[[125 153 114 108 144 144 130 130 142 100]
 [137 137 117 120 102 139 134 128 146 123]
 [125 108 140 144 142 113 122 127 107 146]
 [136 144 112 112 125 143 132 128 148 114]
 [136 135 120 121 133 132 129 129 135 123]
 [123 142 123 117 150 134 127 130 130 111]
 [137 142 116 114 115 138 134 129 146 118]]
->
[[125 108 140 144 142 113 122 127 107 146]
 [123 142 123 117 150 134 127 130 130 111]
 [136 135 120 121 133 132 129 129 135 123]
 [137 137 117 120 102 139 134 128 146 123]
 [137 142 116 114 115 138 134 129 146 118]
 [125 153 114 108 144 144 130 130 142 100]
 [136 144 112 112 125 143 132 128 148 114]]

[[112 122 134 130 141]
 [115 121 133 130 141]
 [109 120 135 130 144]
 [103 117 138 132 148]]
->
[[103 117 138 132 148]
 [109 120 135 130 144]
 [112 122 134 130 141]
 [115 121 133 130 141]]

[[127 126 129 133 128 127 120 128 129 129 131]
 [125 122 125 127 132 127 127 125 128 124 129]
 [116 120 116 110 153 117 137 125 130 114 139]
 [128 129 127 123 124 127 129 127 128 129 127]
 [117 123 115 113 149 121 133 126 130 116 139]]
->
[[127 126 129 133 128 127 120 128 129 129 131]
 [128 129 127 123 124 127 129 127 128 129 127]
 [125 122 125 127 132 127 127 125 128 124 129]
 [116 120 116 110 153 117 137 125 130 114 139]
 [117 123 115 113 149 121 133 126 130 116 139]]

[[139 128 116 129 126 134 127 128 129 124 128 135]
 [122 125 142 129 134 127 130 131 129 129 126 122]
 [130 126 133 131 133 132 130 130 130 125 127 128]
 [111 128 151 131 139 120 136 131 128 130 129 118]
 [127 131 131 133 135 127 134 126 129 125 132 128]]
->
[[111 128 151 131 139 120 136 131 128 130 129 118]
 [122 125 142 129 134 127 130 131 129 129 126 122]
 [130 126 133 131 133 132 130 130 130 125 127 128]
 [127 131 131 133 135 127 134 126 129 125 132 128]
 [139 128 116 129 126 134 127 128 129 124 128 135]]

[[132 119 122 118 129 125 120 124 131 129 135]
 [129 129 129 129 128 129 131 128 127 129 127]
 [135 105 114 109 130 126 104 119 137 131 149]
 [122 150 141 147 126 131 149 136 120 124 109]]
->
[[122 150 141 147 126 131 149 136 120 124 109]
 [129 129 129 129 128 129 131 128 127 129 127]
 [132 119 122 118 129 125 120 124 131 129 135]
 [135 105 114 109 130 126 104 119 137 131 149]]

[[129 122 125 116 135 118 111 123 139]
 [144 149 116 115 146 130 122 147 127]
 [148 128 137 122 121 129 106 138 145]
 [149 135 148 110 116 138 148 116 136]
 [108 128 139 121 128 108 128 110 119]]
->
[[149 135 148 110 116 138 148 116 136]
 [108 128 139 121 128 108 128 110 119]
 [148 128 137 122 121 129 106 138 145]
 [129 122 125 116 135 118 111 123 139]
 [144 149 116 115 146 130 122 147 127]]
---
[[132 130 135 133 130 130 129 132 131 131 131 131 131 135]
 [132 130 136 133 131 131 130 132 130 132 132 132 131 136]
 [131 130 130 131 130 129 130 133 132 132 133 129 129 129]
 [130 130 130 131 130 131 129 130 132 132 131 135 131 131]
 [130 129 130 130 129 129 129 131 130 131 131 130 129 131]
 [137 131 144 137 135 136 130 135 131 137 134 138 133 149]]
->
[[135 132 130 135 133 130 130 129 132 131 131 131 131 131]
 [136 132 130 136 133 131 131 130 132 130 132 132 132 131]
 [129 131 130 130 131 130 129 130 133 132 132 133 129 129]
 [131 130 130 130 131 130 131 129 130 132 132 131 135 131]
 [131 130 129 130 130 129 129 129 131 130 131 131 130 129]
 [149 137 131 144 137 135 136 130 135 131 137 134 138 133]]

[[147 130 131 148]
 [150 128 131 124]
 [102 130 119 154]
 [121 128 138 144]]
->
[[148 147 130 131]
 [124 150 128 131]
 [154 102 130 119]
 [144 121 128 138]]

[[132 138]
 [123 131]
 [129 131]
 [145 105]
 [130 126]
 [110 144]
 [132 133]
 [123 140]]
->
[[138 132]
 [131 123]
 [131 129]
 [105 145]
 [126 130]
 [144 110]
 [133 132]
 [140 123]]

[[123 120 119 130 137 115 130]
 [138 125 152 121 126 115 119]
 [113 127 125 136 112 106 107]]
->
[[130 123 120 119 130 137 115]
 [119 138 125 152 121 126 115]
 [107 113 127 125 136 112 106]]

[[135 129 134 157 128]
 [131 129 131 144 130]
 [128 121 128 158 128]
 [125 128 126 127 129]
 [128 125 127 138 134]
 [134 133 133 152 127]
 [134 131 132 138 130]]
->
[[128 135 129 134 157]
 [130 131 129 131 144]
 [128 128 121 128 158]
 [129 125 128 126 127]
 [134 128 125 127 138]
 [127 134 133 133 152]
 [130 134 131 132 138]]

[[156 125 128 121 114 125 118 122 149 115 117 118 133]
 [149 140 148 157 155 156 149 109 101 135 139 127 116]
 [152 125 126 143 127 149 137 122 138 114 117 120 136]]
->
[[133 156 125 128 121 114 125 118 122 149 115 117 118]
 [116 149 140 148 157 155 156 149 109 101 135 139 127]
 [136 152 125 126 143 127 149 137 122 138 114 117 120]]
